Below is a small trained network, with its code and all its weights. Each question gives an input and a class and asks what happens when units are switched off, that is, made to give their printed mean instead of their output.

import numpy as np


def w(rows, s, z=0):
    codes = np.array(rows[::2]) - 128.0
    scale = np.full(codes.shape[1], s)
    scale[-1] = z or s
    return codes * scale


def norm(h):
    return h / np.sqrt((h * h).mean(-1, keepdims=True) + 1e-5)


def f(y):
    return np.maximum(y, 0)


def log_softmax(a):
    a = a - a.max(-1, keepdims=True)
    return a - np.log(np.exp(a).sum(-1, keepdims=True))


def net(x, mask):
    res = np.array(x, float).reshape(1, 2) / 4 @ E
    u = 0
    for l in range(3):
        y = f(norm(res) @ A[l][:, :-1].T + A[l][:, -1])
        res = res + np.where(mask[u : u + 11], y, B[l][:, -1]) @ B[l][:, :-1]
        u += 11
    return log_softmax(norm(res)[-1] @ U[:, :-1].T + U[:, -1])


A, B = {}, {}
E = w([
[218,61,26,206,130,152,139],'x0',
[158,132,79,68,237,6,125],'x1',
],0.0022)
A[0] = w([
[228,43,3,151,125,144,125,45],'L0N0',
[206,37,37,216,135,123,115,5],'L0N1',
[82,168,175,100,128,134,107,27],'L0N2',
[123,112,130,118,143,146,119,90],'L0N3',
[208,111,50,111,168,114,145,175],'L0N4',
[122,128,111,120,110,122,127,87],'L0N5',
[119,119,131,58,190,46,123,118],'L0N6',
[127,153,108,145,100,106,122,51],'L0N7',
[120,135,116,134,109,114,139,100],'L0N8',
[134,108,120,214,105,158,155,127],'L0N9',
[182,91,49,129,174,105,132,183],'L0N10',
],0.0045,0.0016)
B[0] = w([
[63,213,97,45,186,174,204,254],'L0N0',
[52,197,67,62,184,205,201,244],'L0N1',
[93,158,125,102,184,161,167,197],'L0N2',
[127,125,146,143,121,143,127,128],'L0N3',
[208,120,85,87,200,121,100,222],'L0N4',
[146,131,147,121,124,125,111,128],'L0N5',
[149,177,121,254,74,109,127,251],'L0N6',
[134,105,156,115,159,154,157,128],'L0N7',
[98,109,131,142,148,124,127,128],'L0N8',
[152,131,118,181,100,58,111,208],'L0N9',
[187,76,91,89,184,123,100,224],'L0N10',
],0.0041,0.0038)
A[1] = w([
[100,102,138,68,137,124,110,3],'L1N0',
[166,3,147,164,103,136,97,129],'L1N1',
[96,137,150,123,132,119,143,117],'L1N2',
[118,131,140,119,117,141,88,91],'L1N3',
[90,108,146,86,108,147,91,86],'L1N4',
[118,116,152,104,105,117,110,40],'L1N5',
[139,86,131,156,72,152,131,139],'L1N6',
[163,126,111,137,161,85,125,96],'L1N7',
[103,130,171,148,104,114,125,112],'L1N8',
[84,133,130,128,125,160,185,138],'L1N9',
[123,91,153,22,151,135,127,71],'L1N10',
],0.0076,0.0017)
B[1] = w([
[86,112,228,90,75,167,180,138],'L1N0',
[132,56,1,132,40,100,35,148],'L1N1',
[122,114,100,123,142,162,143,186],'L1N2',
[173,109,119,127,151,125,143,147],'L1N3',
[166,119,73,148,146,139,188,166],'L1N4',
[134,130,69,128,166,135,143,136],'L1N5',
[155,158,104,162,124,91,67,176],'L1N6',
[160,81,182,140,94,99,129,189],'L1N7',
[135,136,63,126,117,168,140,204],'L1N8',
[131,105,196,121,128,132,100,253],'L1N9',
[45,59,87,73,87,198,213,177],'L1N10',
],0.0058,0.004)
A[2] = w([
[85,123,81,88,123,180,143,43],'L2N0',
[126,168,128,125,126,190,123,26],'L2N1',
[135,173,134,129,137,179,128,49],'L2N2',
[106,152,192,137,87,160,137,32],'L2N3',
[143,1,97,108,125,149,134,63],'L2N4',
[163,144,94,148,131,29,117,143],'L2N5',
[131,157,195,159,123,144,109,100],'L2N6',
[173,120,131,177,93,179,121,91],'L2N7',
[220,67,160,138,130,55,83,97],'L2N8',
[167,138,123,163,146,48,153,68],'L2N9',
[98,173,97,43,159,98,168,11],'L2N10',
],0.0054,0.0012)
B[2] = w([
[142,90,90,140,59,64,118,254],'L2N0',
[162,142,167,105,178,75,105,212],'L2N1',
[159,100,156,108,158,89,90,204],'L2N2',
[117,154,155,178,173,119,95,193],'L2N3',
[60,202,141,120,167,87,129,167],'L2N4',
[120,96,151,132,67,124,185,227],'L2N5',
[75,107,77,108,152,110,108,172],'L2N6',
[87,163,128,130,189,72,111,195],'L2N7',
[220,67,226,17,108,249,3,202],'L2N8',
[160,95,143,113,95,115,213,200],'L2N9',
[189,112,73,202,122,147,80,244],'L2N10',
],0.0049,0.0032)
U = w([
[44,50,73,59,65,47,142,9],'0',
[153,121,1,79,189,178,193,141],'1',
[49,87,183,56,114,209,217,122],'2',
[212,53,209,66,87,124,156,137],'3',
[134,101,78,155,18,140,61,117],'4',
[119,149,125,175,64,55,221,121],'5',
[90,183,159,168,206,112,84,142],'6',
],0.017,0.014)

Each question gives the input, the list of numbers given to net, and the class t.
The units are the neurons (one row each of A and B). Each row of codes is followed by its name. A weight is (code - 128) times the scale printed after its matrix; where a second scale follows, it is the last column's (A, B and U).
mask holds one flag per neuron, layer by layer. A switched-off neuron (its flag False) gives its mean, the last column of its row in B, instead of its output. The means were averaged over made-up inputs and are rounded, as every weight is.
A unit's drop is (log p(t) with every unit on - log p(t) with that unit switched off) / (log p(t) with every unit on - log p(t) with every unit switched off).
most important unit: the unit with the biggest drop
top k neurons: the k neurons with the biggest drops, biggest first
k most important neurons of layer l: the k neurons of layer l with the biggest drops, biggest first
drop when u is switched off: that unit's drop, to one decimal
input [-3,-4], class 6: top 4 neurons	(L0N10, L0N0, L0N4, L0N1)
input [-5,5], class 5: top 2 neurons	(L0N10, L0N4)
input [-2,-6], class 6: most important unit	L0N10
input [-7,5], class 5: top 2 neurons	(L0N1, L0N0)
input [-2,1], class 6: 4 most important neurons of layer 0	(L0N4, L0N10, L0N9, L0N2)
input [1,5], class 3: top 2 neurons	(L0N6, L1N7)
input [-7,6], class 5: top 3 neurons	(L0N6, L0N10, L0N4)
input [-1,-4], class 4: 2 most important neurons of layer 1	(L1N6, L1N1)
input [1,-5], class 4: top 2 neurons	(L0N0, L0N1)
input [-8,8], class 5: top 4 neurons	(L0N10, L0N4, L0N6, L1N9)
input [5,-6], class 6: 2 most important neurons of layer 1	(L1N9, L1N10)
input [-1,-1], class 2: top 2 neurons	(L0N6, L0N9)
input [-8,5], class 5: top 2 neurons	(L0N1, L0N0)
input [-4,4], class 5: top 2 neurons	(L0N10, L0N4)
input [1,-4], class 4: most important unit	L0N0
input [2,-5], class 6: 2 most important neurons of layer 0	(L0N10, L0N6)
input [-3,-2], class 2: 2 most important neurons of layer 0	(L0N6, L0N2)
input [-8,3], class 6: drop when L0N6 is switched off	5.7
input [-1,8], class 3: drop when L2N9 is switched off	0.0
input [-8,2], class 6: drop when L0N6 is switched off	4.8
input [1,8], class 3: most important unit	L0N6
